Below are the code and all the weights of a small trained network. Each question names an input and a target symbol and asks about switching units off, where a switched-off unit gives its printed mean instead of its output.

import numpy as np


def w(rows, s, z=0):
    codes = np.array(rows[::2]) - 128.0
    scale = np.full(codes.shape[1], s)
    scale[-1] = z or s
    return codes * scale


def f(y):
    return np.maximum(y, 0)


def softmax(a):
    e = np.exp(a - a.max(-1, keepdims=True))
    return e / e.sum(-1, keepdims=True)


def log_softmax(a):
    a = a - a.max(-1, keepdims=True)
    return a - np.log(np.exp(a).sum(-1, keepdims=True))


def net(x, mask):
    ids = ['αβεζηθξπσφω'.index(c) for c in x.split()]
    T = len(ids)
    res = E[ids] + P[:T]
    r = res
    for j in range(2):
        rows = slice(2 * j, 2 * j + 2)
        q, k, v = (r @ M[0][rows].T for M in (Q, K, V))
        z = softmax(np.where(np.tri(T) > 0, q @ k.T / 2**0.5, -1e9)) @ v
        o = O[0][rows]
        res = res + np.where(mask[j], z, o[:, -1]) @ o[:, :-1]
    y = f(res @ A[0][:, :-1].T + A[0][:, -1])
    res = res + np.where(mask[2:6], y, B[0][:, -1]) @ B[0][:, :-1]
    return log_softmax(res[-1] @ U[:, :-1].T + U[:, -1])


Q, K, V, O, A, B = {}, {}, {}, {}, {}, {}
E = w([
[115,82,152,141],'α',
[219,64,248,131],'β',
[102,108,174,150],'ε',
[68,94,125,142],'ζ',
[175,76,209,135],'η',
[132,57,130,115],'θ',
[138,91,141,131],'ξ',
[106,85,104,142],'π',
[71,178,152,148],'σ',
[213,156,215,157],'φ',
[170,83,173,80],'ω',
],0.014)
P = w([
[126,2,135,138],'0',
[121,91,139,200],'1',
[137,134,158,77],'2',
[112,109,141,215],'3',
[134,159,150,81],'4',
[103,130,134,224],'5',
[136,171,144,87],'6',
[103,146,134,234],'7',
[136,185,138,93],'8',
[105,157,129,241],'9',
[138,203,134,101],'10',
[109,160,137,244],'11',
[147,201,137,101],'12',
],0.018)
Q[0] = w([
[149,215,77,51],'head 1',
[119,71,91,198],'head 1',
[104,185,163,19],'head 2',
[45,42,176,254],'head 2',
],0.012)
K[0] = w([
[139,217,135,79],'head 1',
[102,31,146,142],'head 1',
[200,182,76,138],'head 2',
[108,3,168,96],'head 2',
],0.013)
V[0] = w([
[129,29,71,78],'head 1',
[64,166,202,225],'head 1',
[161,150,51,123],'head 2',
[9,125,68,121],'head 2',
],0.012)
O[0] = w([
[148,154,164,146,254],'head 1',
[58,3,79,140,119],'head 1',
[96,206,150,122,5],'head 2',
[63,127,200,169,23],'head 2',
],0.019,0.0088)
A[0] = w([
[44,48,169,42,104],'neuron 1',
[190,38,98,144,2],'neuron 2',
[115,80,93,6,253],'neuron 3',
[51,147,255,165,34],'neuron 4',
],0.01,0.0049)
B[0] = w([
[108,198,116,94,160],'neuron 1',
[57,177,69,156,252],'neuron 2',
[190,117,200,132,231],'neuron 3',
[59,83,100,4,178],'neuron 4',
],0.012,0.018)
U = w([
[114,7,148,224,90],'α',
[147,132,102,209,120],'β',
[91,73,80,139,101],'ε',
[113,51,98,78,55],'ζ',
[148,10,77,153,148],'η',
[149,95,178,151,196],'θ',
[160,163,168,160,169],'ξ',
[129,53,173,167,254],'π',
[90,177,114,64,169],'σ',
[144,176,12,50,51],'φ',
[171,199,141,44,112],'ω',
],0.012,0.0096)

Each question gives the input, a string of symbols that net reads in full, and the target symbol t.
The units are the heads (2 rows each of Q, K, V and O) and the neurons (one row each of A and B). Each row of codes is followed by its name. A weight is (code - 128) times the scale printed after its matrix; where a second scale follows, it is the last column's (O, A, B and U).
mask holds one flag per unit, heads first, then neurons. A switched-off unit (its flag False) gives its mean, the last column of its rows in O or B, instead of its output. The means were averaged over made-up inputs and are rounded, as every weight is.
A unit's drop is (log p(t) with every unit on - log p(t) with that unit switched off) / (log p(t) with every unit on - log p(t) with every unit switched off).
The circuit of an input: a set's keep is (log p(t) with only the set's units on - log p(t) with every unit switched off) / (log p(t) with every unit on - log p(t) with every unit switched off). Starting from all 6 units, units are removed one at a time, each time the one whose removal leaves the highest keep (on an exact tie, the one counted first), for as long as the keep stays at least 0.8.
units of the circuit, in order: the units of the circuit, biggest drop first
unit that matters most: the unit with the biggest drop
k most important neurons: the k neurons with the biggest drops, biggest first
which heads matter: for each layer, one digit per head in row order, 1 if its drop is at least 0.15 and else 0, layers parted by /
input π β ε η β, target η: unit that matters most -> neuron 3
input η η σ σ β φ, target β: 3 most important neurons -> (neuron 4; neuron 3; neuron 2)
input β ζ π η β σ π σ, target φ: 2 most important neurons -> (neuron 3; neuron 2)
input η η η ω η β, target β: 3 most important neurons -> (neuron 4; neuron 2; neuron 3)
input θ ε ζ η α ω ε ξ η ξ, target ω: which heads matter -> 11
input θ σ η σ, target ω: units of the circuit, in order -> (head 1; neuron 4)
input π φ ω α σ σ η α, target σ: 2 most important neurons -> (neuron 4; neuron 3)
input ε α β θ, target α: units of the circuit, in order -> (head 2; head 1)
input ω β β η α ζ, target ξ: which heads matter -> 10
input ζ α ε ε π η ζ σ η ω, target ζ: units of the circuit, in order -> (neuron 4; head 2; neuron 3; neuron 2)
input η ξ η η, target β: which heads matter -> 11
input β η ω η β α ζ π ξ ε ξ β, target φ: which heads matter -> 01
input ζ φ η η, target ζ: which heads matter -> 01
input β ω ε σ π θ β β σ β ω α, target φ: unit that matters most -> head 2
input η ζ ω φ θ η, target β: which heads matter -> 11
input π σ ω ζ, target σ: units of the circuit, in order -> (head 2; neuron 4; head 1)
input η η φ ε φ θ, target β: 2 most important neurons -> (neuron 4; neuron 2)
input ε θ π ω η η π π, target α: units of the circuit, in order -> (head 2; head 1)
input η σ α η ε θ η ω ζ π, target β: units of the circuit, in order -> (neuron 4; head 1; head 2)
input ω ω φ η η β ε θ σ α, target ξ: which heads matter -> 10
input σ ω β β ε β α α η ε σ π, target ε: units of the circuit, in order -> (head 1; neuron 1; neuron 3; head 2)
input η φ φ η β θ ξ β π σ ω ξ, target β: unit that matters most -> neuron 4
